Each row has a name. Each question is about the rows just above it.

[149  66 139  67 117 127 155 101 194 125 123  99 102 137  83 139 170 131
 152 129 159  95 137 168 148 149 103 115 132 170 111  79 157] : riko
[109 109 109  73 148 159 166 115 146 152 116 112  90 107 107 141 146 124
 142 117 121  94 140 154 131 126  72 107 119 161 129 111 123] : kodo
[171 128  90  67 191 173 134 110 151 134 107 109  83 132  97 114  95 100
 150 131 139 109 121 165 125 150  84 111 106 153 105  33  67] : goge
[168 102 132 108 158 175 118 148 156 138  96 134  79  79  78  79 139 145
 118 122 126 118 119 171 125 169  76  79  79 169 119 144 136] : Rubov
[165  68 123 101 140 139 146  80 177 118 108 114 101 132 110 142 164 136
 161 130 125  79 129 169 146 171 113 129 133 156 119  79 137] : kufol
[180  97 124  92 151 165 159 138 154 147 102 122  97  97  87 149 145 133
 125 117 125 111 129 160 128 139  72  88 102 169 127 138 131] : bedes
[188  81 147  81 136 151 159 133 172 133 121 105 109 116  72 135 163 167
 132  90 144  99 133 147 141  81  67  85 112 173 108 112 179] : firo
[200  66 142 112 143 153 152 147 191 120 146 120 128 109  55 135 154 175
 121  78 148  97 118 159 140 129  42  76 107 162  85 104 201] : Vuza
[183  97 101  77 156 164 156 109 153 145 119 111  89 114 110 129 137 120
 147 122 119  93 135 153 133 138  81 116 119 155 128  88 120] : Laset
[150  67 141  62 112  62 155 111 193 129 118  94  61 137  81 133 172 137
 149  62 161  99 140 160  62 160 100 113 130 161 114 160 161] : buraz
[154  65 131  88 133 125 151  80 190 116 133 113 107 136  94 147 166 124
 157 135  78  84 127 180 145 160 109 122 136 162 111  77 147] : Luzor
Times [79] occurs in Rubov:
5
How many times does buraz hold [160]?
3
How many times does kufol hold [164]?
1
Count of [62] in buraz:
4
Count of [146] in kodo:
2
Count of [109] in goge:
2
Count of [81] in firo:
3

[198  21 109 109 198] : Kefo
[ 22  22 183 183 183] : zisi
[134 129 127 127 127] : besa
[146 128 122 122 127] : tas
Count of [198] in Kefo:
2
Times [22] occurs in zisi:
2
How many times does besa hold [127]?
3

[124 134  66  97 184 146 111 130 177 120 128  86 196 203 194] -> Ses
[116 129 129 134  67 197 134 134 197 116 197  64 191  70  84] -> gopob
[133 107  97 137 186 110 145  68 113 121 144 133  83 147 118] -> tela
[ 83  81  82  58  83  58  58  58 196  83 109  94  90  83  83] -> bola
Times [83] occurs in bola:
5
Count of [134] in gopob:
3
How many times does gopob hold [116]?
2
Times [86] occurs in Ses:
1

[114 187 140  52  76 193 182 114 102 131 101 104 187 203 120  96 196  56
 176 192  72 123  59 169 170 149  58 105 121  70  62  78 201  72 188  62
 192 102 148] -> zatuf
[ 88 127  90 108 164 192 116 102 122 186  91  81 126 102  66  91 109 132
  75 165 138 180 106 183 115 140 128 160  88 100  90  92 195 110 177 132
  90 173  78] -> fetot
[165  56  52 201  92 146 137  62 146 204 177  61 146 139 155 154 118 144
 155 179 155 171 137  99  76 199 146 163  76  95  53 194 155 187  52 155
 187  52 141] -> ser
[ 88 127  90 108 164 192 116 102 122 186  91  81 126 102  66  91 109 132
  75 165 138 180 106 183 115 147 128 160  88  70  90  92 195 110 177 132
  90 173  78] -> runus
Times [146] occurs in ser:
4
Count of [154] in ser:
1

[123  80 117 121 148 122 113 139 145 136 194 163 112 112 121 117  94 128
  80 106 155 162 125 182 181 176 159 128 121 154 120 154 124 169 207 155
 159 201 164 185 124 138] : sozo
[123  80 117 121 148 122 113 139 145 136  87 163 112 112 121 117 123 128
  80 106 104 162 125 182 181 176 159 128 121 154 120 154 124 169 207 155
 159 201 164 185 124 150] : gulil
[108  88 104 126  98  88  91 117 150  88 145 118  94  68 109 155 134 104
 134 115  88 124 149 130 106 109 175 105  81 114  96 106 144 150 134 153
  80  93 109 150 143 155] : Sagus
[110 195 108 134 166  95 114 159 104 126 117 110 139  96 134 139 146 125
  96  61 107 141 115 139 184 140  85 113 121 104  75 121 150 165  95 123
 161 150 119 110 107 125] : nosi
How many times does Sagus hold [88]?
4
Times [108] occurs in Sagus:
1
Times [95] occurs in nosi:
2
Times [155] occurs in sozo:
2

[171 171  89  77] = dirab
[76 73 76 76] = Kode
[ 66 101 170 180] = Teduk
[155 201 155  81] = fivo
[136 113 133  45] = falog
[124 168 122 208] = tuf
[163 204 103 137] = zav
[171 185  92 172] = duvo
[121  38 124 115] = puz
Times [75] occurs in Kode:
0
How many times does dirab hold [171]?
2
How many times does Kode hold [76]?
3
How many times does fivo hold [155]?
2

[133 120 163 145  50  50]  mita
[133 163 191 191 191 191]  Vamog
[133 120 163 157 147 192]  Fomi
[ 83 105 107  99  83  76]  Nobi
[102 190 107  99  83 124]  Kul
Times [83] occurs in Nobi:
2
Count of [76] in Nobi:
1
How many times does Vamog hold [191]?
4
Count of [50] in mita:
2
Count of [145] in mita:
1
How many times does Nobi hold [105]?
1

[124 131 118 130 137 187 118 128 139 139 112 140 122 141 139 143  92 101
 137 113 127 140 134  94 130 124  98 130  96 138 118  88 111 157 131 118
 114  99 120 123  90  72 159  98  97 152 136  99 103 161 150 146]  Keb
[144 112 125 131 153 151 125 143 125 183 101  81 128 130 148 111 125 133
  80 102 155 109 146 190 142 134 121 131 129 129 134 123 135 134 126 161
 108 122 126 130 108 106 112 168 120 129 118 120  86 114 107 103]  zev
[104 131 116 124 117  80 152 158  34 150 160  89  86 100  95 101 164 176
 144 114 104 120 130 120 137 176 111 103 108 132 125 123 156 124 134 202
 171 163 147 145 163 189 153 180  79  76 101 173 129 171 161 115]  mado
[128 100 128 124 150 142 110 140 120 128 130 136 110  88 139 148 139 125
 149 130 114 114 117  97  88 111 104 144 130 123 119 129 102 154 139 143
 133 147 133 147 110 121 115 106 123 139 153 118 118 146 123 106]  zezi
[144 157 152 117 130 170 119 154  99 133 131  97  92 142 123 151  52 146
 116 122 120 184 131  86 127 138 176 120 112 159  86 103 130 104 158  90
 131 145 127 112  95 134 140 113 131 152 116 109  70 135 125  80]  nasel
[119 170 115 137 116 148 142 122 118 158 114 109 123 137 127 103  91 111
 112 105 133 136 157 125 171 149 121 107  84 144 128  93 145 130 123 132
 110  88 123 108 118  92 185 145  80 124 105 119 105 147 165 152]  dil
[130 158 150 124 129 100 116 134  91 111 149 119  82 129 129 139 103 129
 153 142  91 135 149  49  88 118 165 126 118 140  97 145 115  94 155 111
 171 162 140 129 123 155 141 104 123 135 141 120 111 129 134  77]  mis
[127  86 119 114 133 174 132 169  94 144  93 111 123 169 105 169 134 177
 120 110 141 160  93 162 143 161 103 125 133 133 122  93 141 133 130 158
 174 147 126 117 120 146 108 150 125 117 109 147 109 165 124 128]  pivu
[122 115 133 119 113 120 129 130 129  87 150 159 134 121 107 150 142 147
 155 148 117 151 103 110 117 128 134 131 148 123 124 135 127 119 130 109
 160 149 128 133 145 162 111 107 155 124 132 143 158 135 125 139]  daneb
How many times does pivu hold [92]?
0
Count of [169] in pivu:
3
How many times does zezi hold [88]?
2
Times [159] occurs in daneb:
1
How many times does nasel hold [131]?
4

[131 118 118 118] -> gure
[192 118 104  98] -> Sogaz
[ 94 125 138 120] -> rem
[105 135 105 105] -> dovof
[143 142  94 142] -> Guden
[183 112  58  87] -> kedob
[ 59 122 119 119] -> miz
[116 116 178  46] -> doni
[113  47 140  47] -> fivef
Count of [143] in Guden:
1
How many times does fivef hold [114]?
0
How many times does dovof hold [105]?
3
Count of [118] in gure:
3
Times [116] occurs in doni:
2
How many times does miz hold [59]?
1
Times [112] occurs in kedob:
1

[194 106 206  99 195 112 180 194 196 176 173 103 192 170 114] = Kun
[108 203  95 206 108 198  96  96  95 108  96 204  95 108  96] = zug
[144 178 108 151 157 145 173 157 153 178  81 141 212 186 129] = fik
[125 159  84 172 137 152 155 136  84 160  84 163 206 170 149] = zamu
[120 180 134 179 119 177 122 120 113 131 117 185 170 138 175] = milav
[120 180 134 179 119 177 122 177 121 123 153 181 137 124 123] = rukop
[151 140 141 144 158 139 161 157 156 162 125 140 169 164 139] = som
[148 146 145 149  97 144 155 152 152 156 135 146 160 157 149] = zud
[ 91 202  90 208  96 195 110  96  95 114 121 205 163 121 193] = kudid
Count of [95] in zug:
3
Times [84] occurs in zamu:
3
Times [146] occurs in zud:
2
Count of [177] in rukop:
2
Count of [193] in kudid:
1
Times [96] occurs in zug:
4

[134 146 159 172 183 194 202 208 212 214 213 209 203 194 183 170 156 141
 126 110  95  81  68  57  50  43  41  39  42  47  53  62  73  85 126 111
 124 137 149 159 168 175 180 183 185 183 181 176 171 165 158 151 144] : migag
[134 147 160 174 186 197 205 211 213 214 211 205 196 185 171 156 140 124
 107  91  77  64  54  46  42  40  41  46  52  62  73  86 100 114 128 141
 154 164 172 179 182 184 183 181 177 171 164 157 149 142 135 128 124] : rer
[134 143 154 163 173 182 190 197 204 208 212 214 214 212 210 127 200 192
 183 173 163 151 139 127 115 103  92  81  71  62  54  49  44  41  40  40
  42  45  50  40  64  73  82  91 102 112 122 132 141 151 158 166 171] : fazaz
[134 153 173 190 204 212 214 209 198 182 161 137 113  89  69  53  43  39
  43  52  66  85 105 126 145 162 174 182 185 182  45  52 157 145 129 127
 121 117 117 120 154 129 134 138 139 138 134 128 119 108  98  89  82] : Nol
[134 166 193 210 213 199 171 135  97  64  44  41  53  78 110 142 167 182
 183 175 160 141 127 119 118 122 130 137 139 134 123 106  91  80  76  86
 105 131 159 182 197 198 186 162 134 105  84  73  73  86 104 125 142] : buvut
[134 153 173 190 204 212 214 209 198 182 161 137 113  89  69  53  43  39
  43  52  66  85 105 126 145 162 174 182 185 182 177 168 157 145 129 127
 121 117 117 120 124 129 134 138 139 138 134 128 119 108  98 168  82] : dilom
[134 153 173 190 204 212 214 209 198 182 161 137 113  89  69  53  43  39
  43  52  66  85 105 126 145 162 174 182 185 182 177 168 181 145 135 127
 121 117 117 120 124 129 134 138 139 138 134 128 119 108  98  89  82] : Kibo
[133 157 179 155 211 214 208 194 172 145 117  89  65  48  41  41  52  69
  91 116 139 159 175 183 184 179 169 157 143 131 123 118 117 121 126 132
 136 139 139 133 124 112 101  89  80  76  79  87 101 120 141 161 179] : dit
[133 156 176 195 208 214 213 202 185 163 137 110  85  63  49  41  41  49
  64  83 105 128 149 166 178 184 184 179 169 157 145 134 125 119 118 119
 122 127 133 137 139 138 133 125 114 102  91  82  78  77  82  91 107] : voni
[134 161 187 206 214 210 192 167 133  99  70  49  40  44  59  83 111 139
 163 179 184 181 170 156 140 127 119 117 120 126 134 139 139 134 124 110
  95  84  77  78  88 107 129 154 176 192 199 195 181 160 134 110  89] : voga
[134 145 157 168 180 190 198 205 210 213 213 212 209 203 194 184 173 160
 146 132 118 103  89  77  66  56  49  44  40  40 183  45  51  58  68  79
  90 101 114 126 180 149 159 167 174 179 182 184 185 183 180 175 170] : zorip
Count of [181] in zorip:
0
Times [154] occurs in fazaz:
1
Count of [126] in dilom:
1
Times [127] occurs in migag:
0

[ 87  88 188 153 213 131 100 206] : Nor
[142 145 129 183 155 111 125 163] : fem
[115 112 142  89 184 197 152 167] : Fam
[145 146 136 165 153 145 136 158] : Logab
[170 174 140 220 127  82 129 145] : pozuv
[ 87  88 188 144 100 131 100 206] : volu
[213 212 205 131  82 173 203 124] : Dom
[213 212 205 131  82 173 203  88] : rodat
[114 112 126 123 185 161 131 179] : bosi
Count of [100] in volu:
2
Times [144] occurs in Logab:
0

[148 107 176 117 113 126 117 149 148 157 153 113 124 122 124 104 154 138
 157 140  80 159 104 116 153 116]  kol
[146 119 177 169 149 168 153 122 131  72 124  89 122 159 140 136  98 108
 118 122  98 157 138 144 122  99]  zurom
[135 111 115 155 115 141 135 137 113 113 139 154 117 177 147 135 134 135
 124 145 101 123 115 108 146  81]  Ruto
[ 79 128 123 192 145 127 144 135 110  81  91 101 110 167 118 134 141  94
 140 128 110  90 132 101 114 124]  Pidas
[ 76 116 145 154  79 170 108 110 129  81 132 130 103 166 146 128 199  68
 102 116  92 114 111 143  91 126]  vid
[101 113  91  90 172 106 138  88 115 155 110 107 136 145 133 113  91 151
 146  91 104 132 113 124 149 113]  Fazit
[146 101 176 122 171 149 159 149  92 121 134 126  82 157 148 119 154 151
 124 145  94 122 149 119 152 121]  giti
[154 112 142 191  55  67 156 104  47 159 154 121  77 178 137 118  85 127
 146 131 109 113  55 105 121  33]  bivot
How many times does giti hold [119]?
2
Times [91] occurs in Fazit:
3
Times [123] occurs in zurom:
0
Count of [148] in kol:
2
Count of [115] in Ruto:
3
Times [154] occurs in bivot:
2
Count of [108] in Fazit:
0

[175 131 175 118] : Par
[169 169 169 180] : dilum
[165 153 124 165] : dagub
[175 118 203 118] : Bas
[166 153 166 166] : nodus
[137 137 160 137] : gutiv
[175 131 166 168] : govaf
[181 107 160 112] : gav
Count of [169] in dilum:
3
Count of [138] in gutiv:
0
How many times does dagub hold [165]?
2
How many times does nodus hold [167]?
0
Times [118] occurs in Bas:
2

[126 125 129 133 123 133 123 127 128 125 153 130 130 124 127 126 125 128
 126 128 128 128 127 128 127 136 126 130 131 126 131 150 125 126 126 131
 122 124 129 104 153 124 126 125 126 119 125 126 134 128 123 129 127 126
 127 124 129 129 133 128 126 131 125 129] -> pamip
[107 150 110 167 116  81 168 109 154 144 172 116  61 113 140 118 171 151
 137 129 104 114 139  95 149 127 120 224  89  92 112 131 183 166 138 143
 125  71 131 105 117 122 110 117  68  77  76 110 159 168 124 146 103 152
  97 117  92 128 130  82 110 102 106 112] -> biv
[128 108 138 128 114 136 116 134 120 143 112 138 149 155 127 133 115 119
 126 126 137 137 122 143 128 128 126 136 145 137 124 123 111 113 124 131
 129 139 126 134 127 141 140 132 147 112 146 135 124 113 143 123 137 120
 136 130 143 130 131 145 134 137 127 128] -> kosu
[122 138 114 135 117 117 144 127 135 134 141 122  94 125 136 127 148 137
 129 129 120 119 135 123 135 127 126 159 113 120 124 130 144 139 132 130
 125 106 128 120 130 114 123 121 106 107 108  61 130 126 135 136 119 136
 116 126 114 127 125 107 121 119  84 120] -> pimo
[ 90 154 107 167 115  97 168 116 147 143 169 109  60 121 138 115 190 151
 139 130 102 114 141  92 152 133 121 216  92 105 114 131 165 166 140 143
 128  63 121 101 139  75 110 119  73  67  67 100 150 169 119 141 100 156
 101  78  97 125 134  80 108 101 107 115] -> gagip
[111 171 108 169 109 100 172 111 156 142 167 107  67 117 140  99 170 156
 137 135 103 116 143  89 138 128 129 212  79 103 119 164 174 159 139 129
 128  67 125 104 131  84 112 111  36  79  71  96 129 172 125 147 103 155
  99 127  87 124 124  79 109 112 103 126] -> tefa
[133 124 128 133 142 120 128 126 122 125 125 131 129 127 133 129 122 126
 127 132 128 132 126 126 129 138 120 128 131 130 128 127 129 129 126 135
 126 129 124 106 130 128 131 126  89 127 128 118 130 136 127 124 127 125
 129 110 130 128 133 125 113 131 126 135] -> fop
[111 160 107 169 115  91 178 112 148 129 167 108  64 119 139 121 170 143
 135 138 101 107 141  88 155 126 119 221  89  97 113 128 183 168 142 126
 125  68 126 106 137  82 109 118  75  79  74 101 151 173 128 146  97 150
  97 115  72 124 127  81 110 101 105 115] -> ginit
[150  95 148  87 131 161  84 139 105 116  90 147 186 123 117 144 125 111
 118 127 153 142 115 170 100 131 139  55 164 149 143 125  77  90 116 130
 132 203 131 150 135 173 147 138 182 178 183 157  99  81 139 112 154 104
 154 141 154 130 130 191 147 156 154 140] -> Fotan
[142  95 150 173 144 163  84 160 107 111  90 150 192 133 123 137  87 109
 118 117 152 142 125 164 105 132 137  37 178 151 144 123  77  87 108 124
 133 195 138 148 120 173 182 137 186 174 183 158 109  86 129  97 166 103
 159 138 160 128 129 179 147 158 152 139] -> robib
Count of [128] in ginit:
2
Count of [174] in robib:
1
Times [135] occurs in kosu:
1
How many times does robib hold [90]?
1
How many times does tefa hold [111]?
3
How many times does fop hold [125]?
4
How many times does pimo hold [125]?
3

[125 167 125 125 184 184 184  98]  gad
[185 167 188 179 132 185 185  98]  teped
[ 87 167 188 179 145 112 183 109]  tabap
Count of [185] in gad:
0
Count of [185] in teped:
3
Count of [184] in gad:
3

[198  55 167 107  61 198 122 198 202 193 135 198 194]  Kugi
[197  66 194  60  53  57  65  88 197 130  66 196 198]  vuz
[ 55 195  65 167 197 198 154 184  67  66 137  75  64]  fovib
Times [198] occurs in vuz:
1
Count of [198] in Kugi:
4

[193 117 179  75 154 122  83 106 179 102 157 121 100 224 153 132 169]  zogu
[155 203 156 175 101 124 132 124 132 132 155 132 116 156 155 132 129]  roru
[167 102  80 190 140 134  86  51 100 151  50  59 190 190 142  59  51]  Nim
Times [124] occurs in roru:
2
Times [132] occurs in roru:
5
How many times does Nim hold [59]?
2
Times [51] occurs in Nim:
2
Count of [156] in roru:
2
Times [155] occurs in roru:
3
Count of [75] in zogu:
1

[162  83  83 166 168 167] = rotad
[166 168 168 167 167 167] = surul
[ 83 131  83  80  96  30] = vove
How many times does surul hold [166]?
1
How many times does surul hold [167]?
3
How many times does vove hold [80]?
1
How many times does rotad hold [167]?
1
Times [168] occurs in rotad:
1
Count of [96] in vove:
1
How many times does rotad hold [84]?
0

[ 56  56 197  56 197  56  55] -> diri
[198  50  61 198 204 110 110] -> busi
[ 63  50 111  49  53 199 199] -> tekis
Times [56] occurs in diri:
4
Count of [50] in tekis:
1
How many times does busi hold [110]?
2
Count of [197] in diri:
2
How many times does tekis hold [111]?
1
How many times does tekis hold [53]?
1

[115 225  95 108] = pogog
[124 127 181 187] = Lag
[213 102 228 152] = nukel
[201 201  75 119] = ros
[ 57 170  74 156] = dat
[202 142 149 108] = zuvul
[169 164 175 211] = sef
[176 195 150 110] = bomug
[153 149 146 233] = luta
Times [201] occurs in ros:
2
Count of [74] in dat:
1

[143  35  35 105 135 140 136 117 156  35  35  86 163] : mut
[123 117 141  87 136  70 184  70 169 108 169  70 169] : vutuk
[148 122 136 100 122 132 202 110 166 112 154  94 168] : Dapo
[ 27 129 147 138  46 111 208 151 172 101 100 144 139] : bisu
[ 32 108 135 140  63 139 135 135 161 119 102 136 136] : fofu
[ 59 121 156 122  97 118 173 168 132 141 100 119 150] : mak
Count of [35] in mut:
4
Count of [135] in fofu:
3
Times [169] occurs in vutuk:
3
How many times does Dapo hold [95]?
0

[152 152 124 152 153] : nif
[122 163 151 163 151] : kuzev
[127 130 117 162  46] : ket
[129 150 129 129 129] : lirat
Count of [153] in nif:
1
Times [154] occurs in nif:
0
How many times does lirat hold [129]?
4
Count of [152] in kuzev:
0

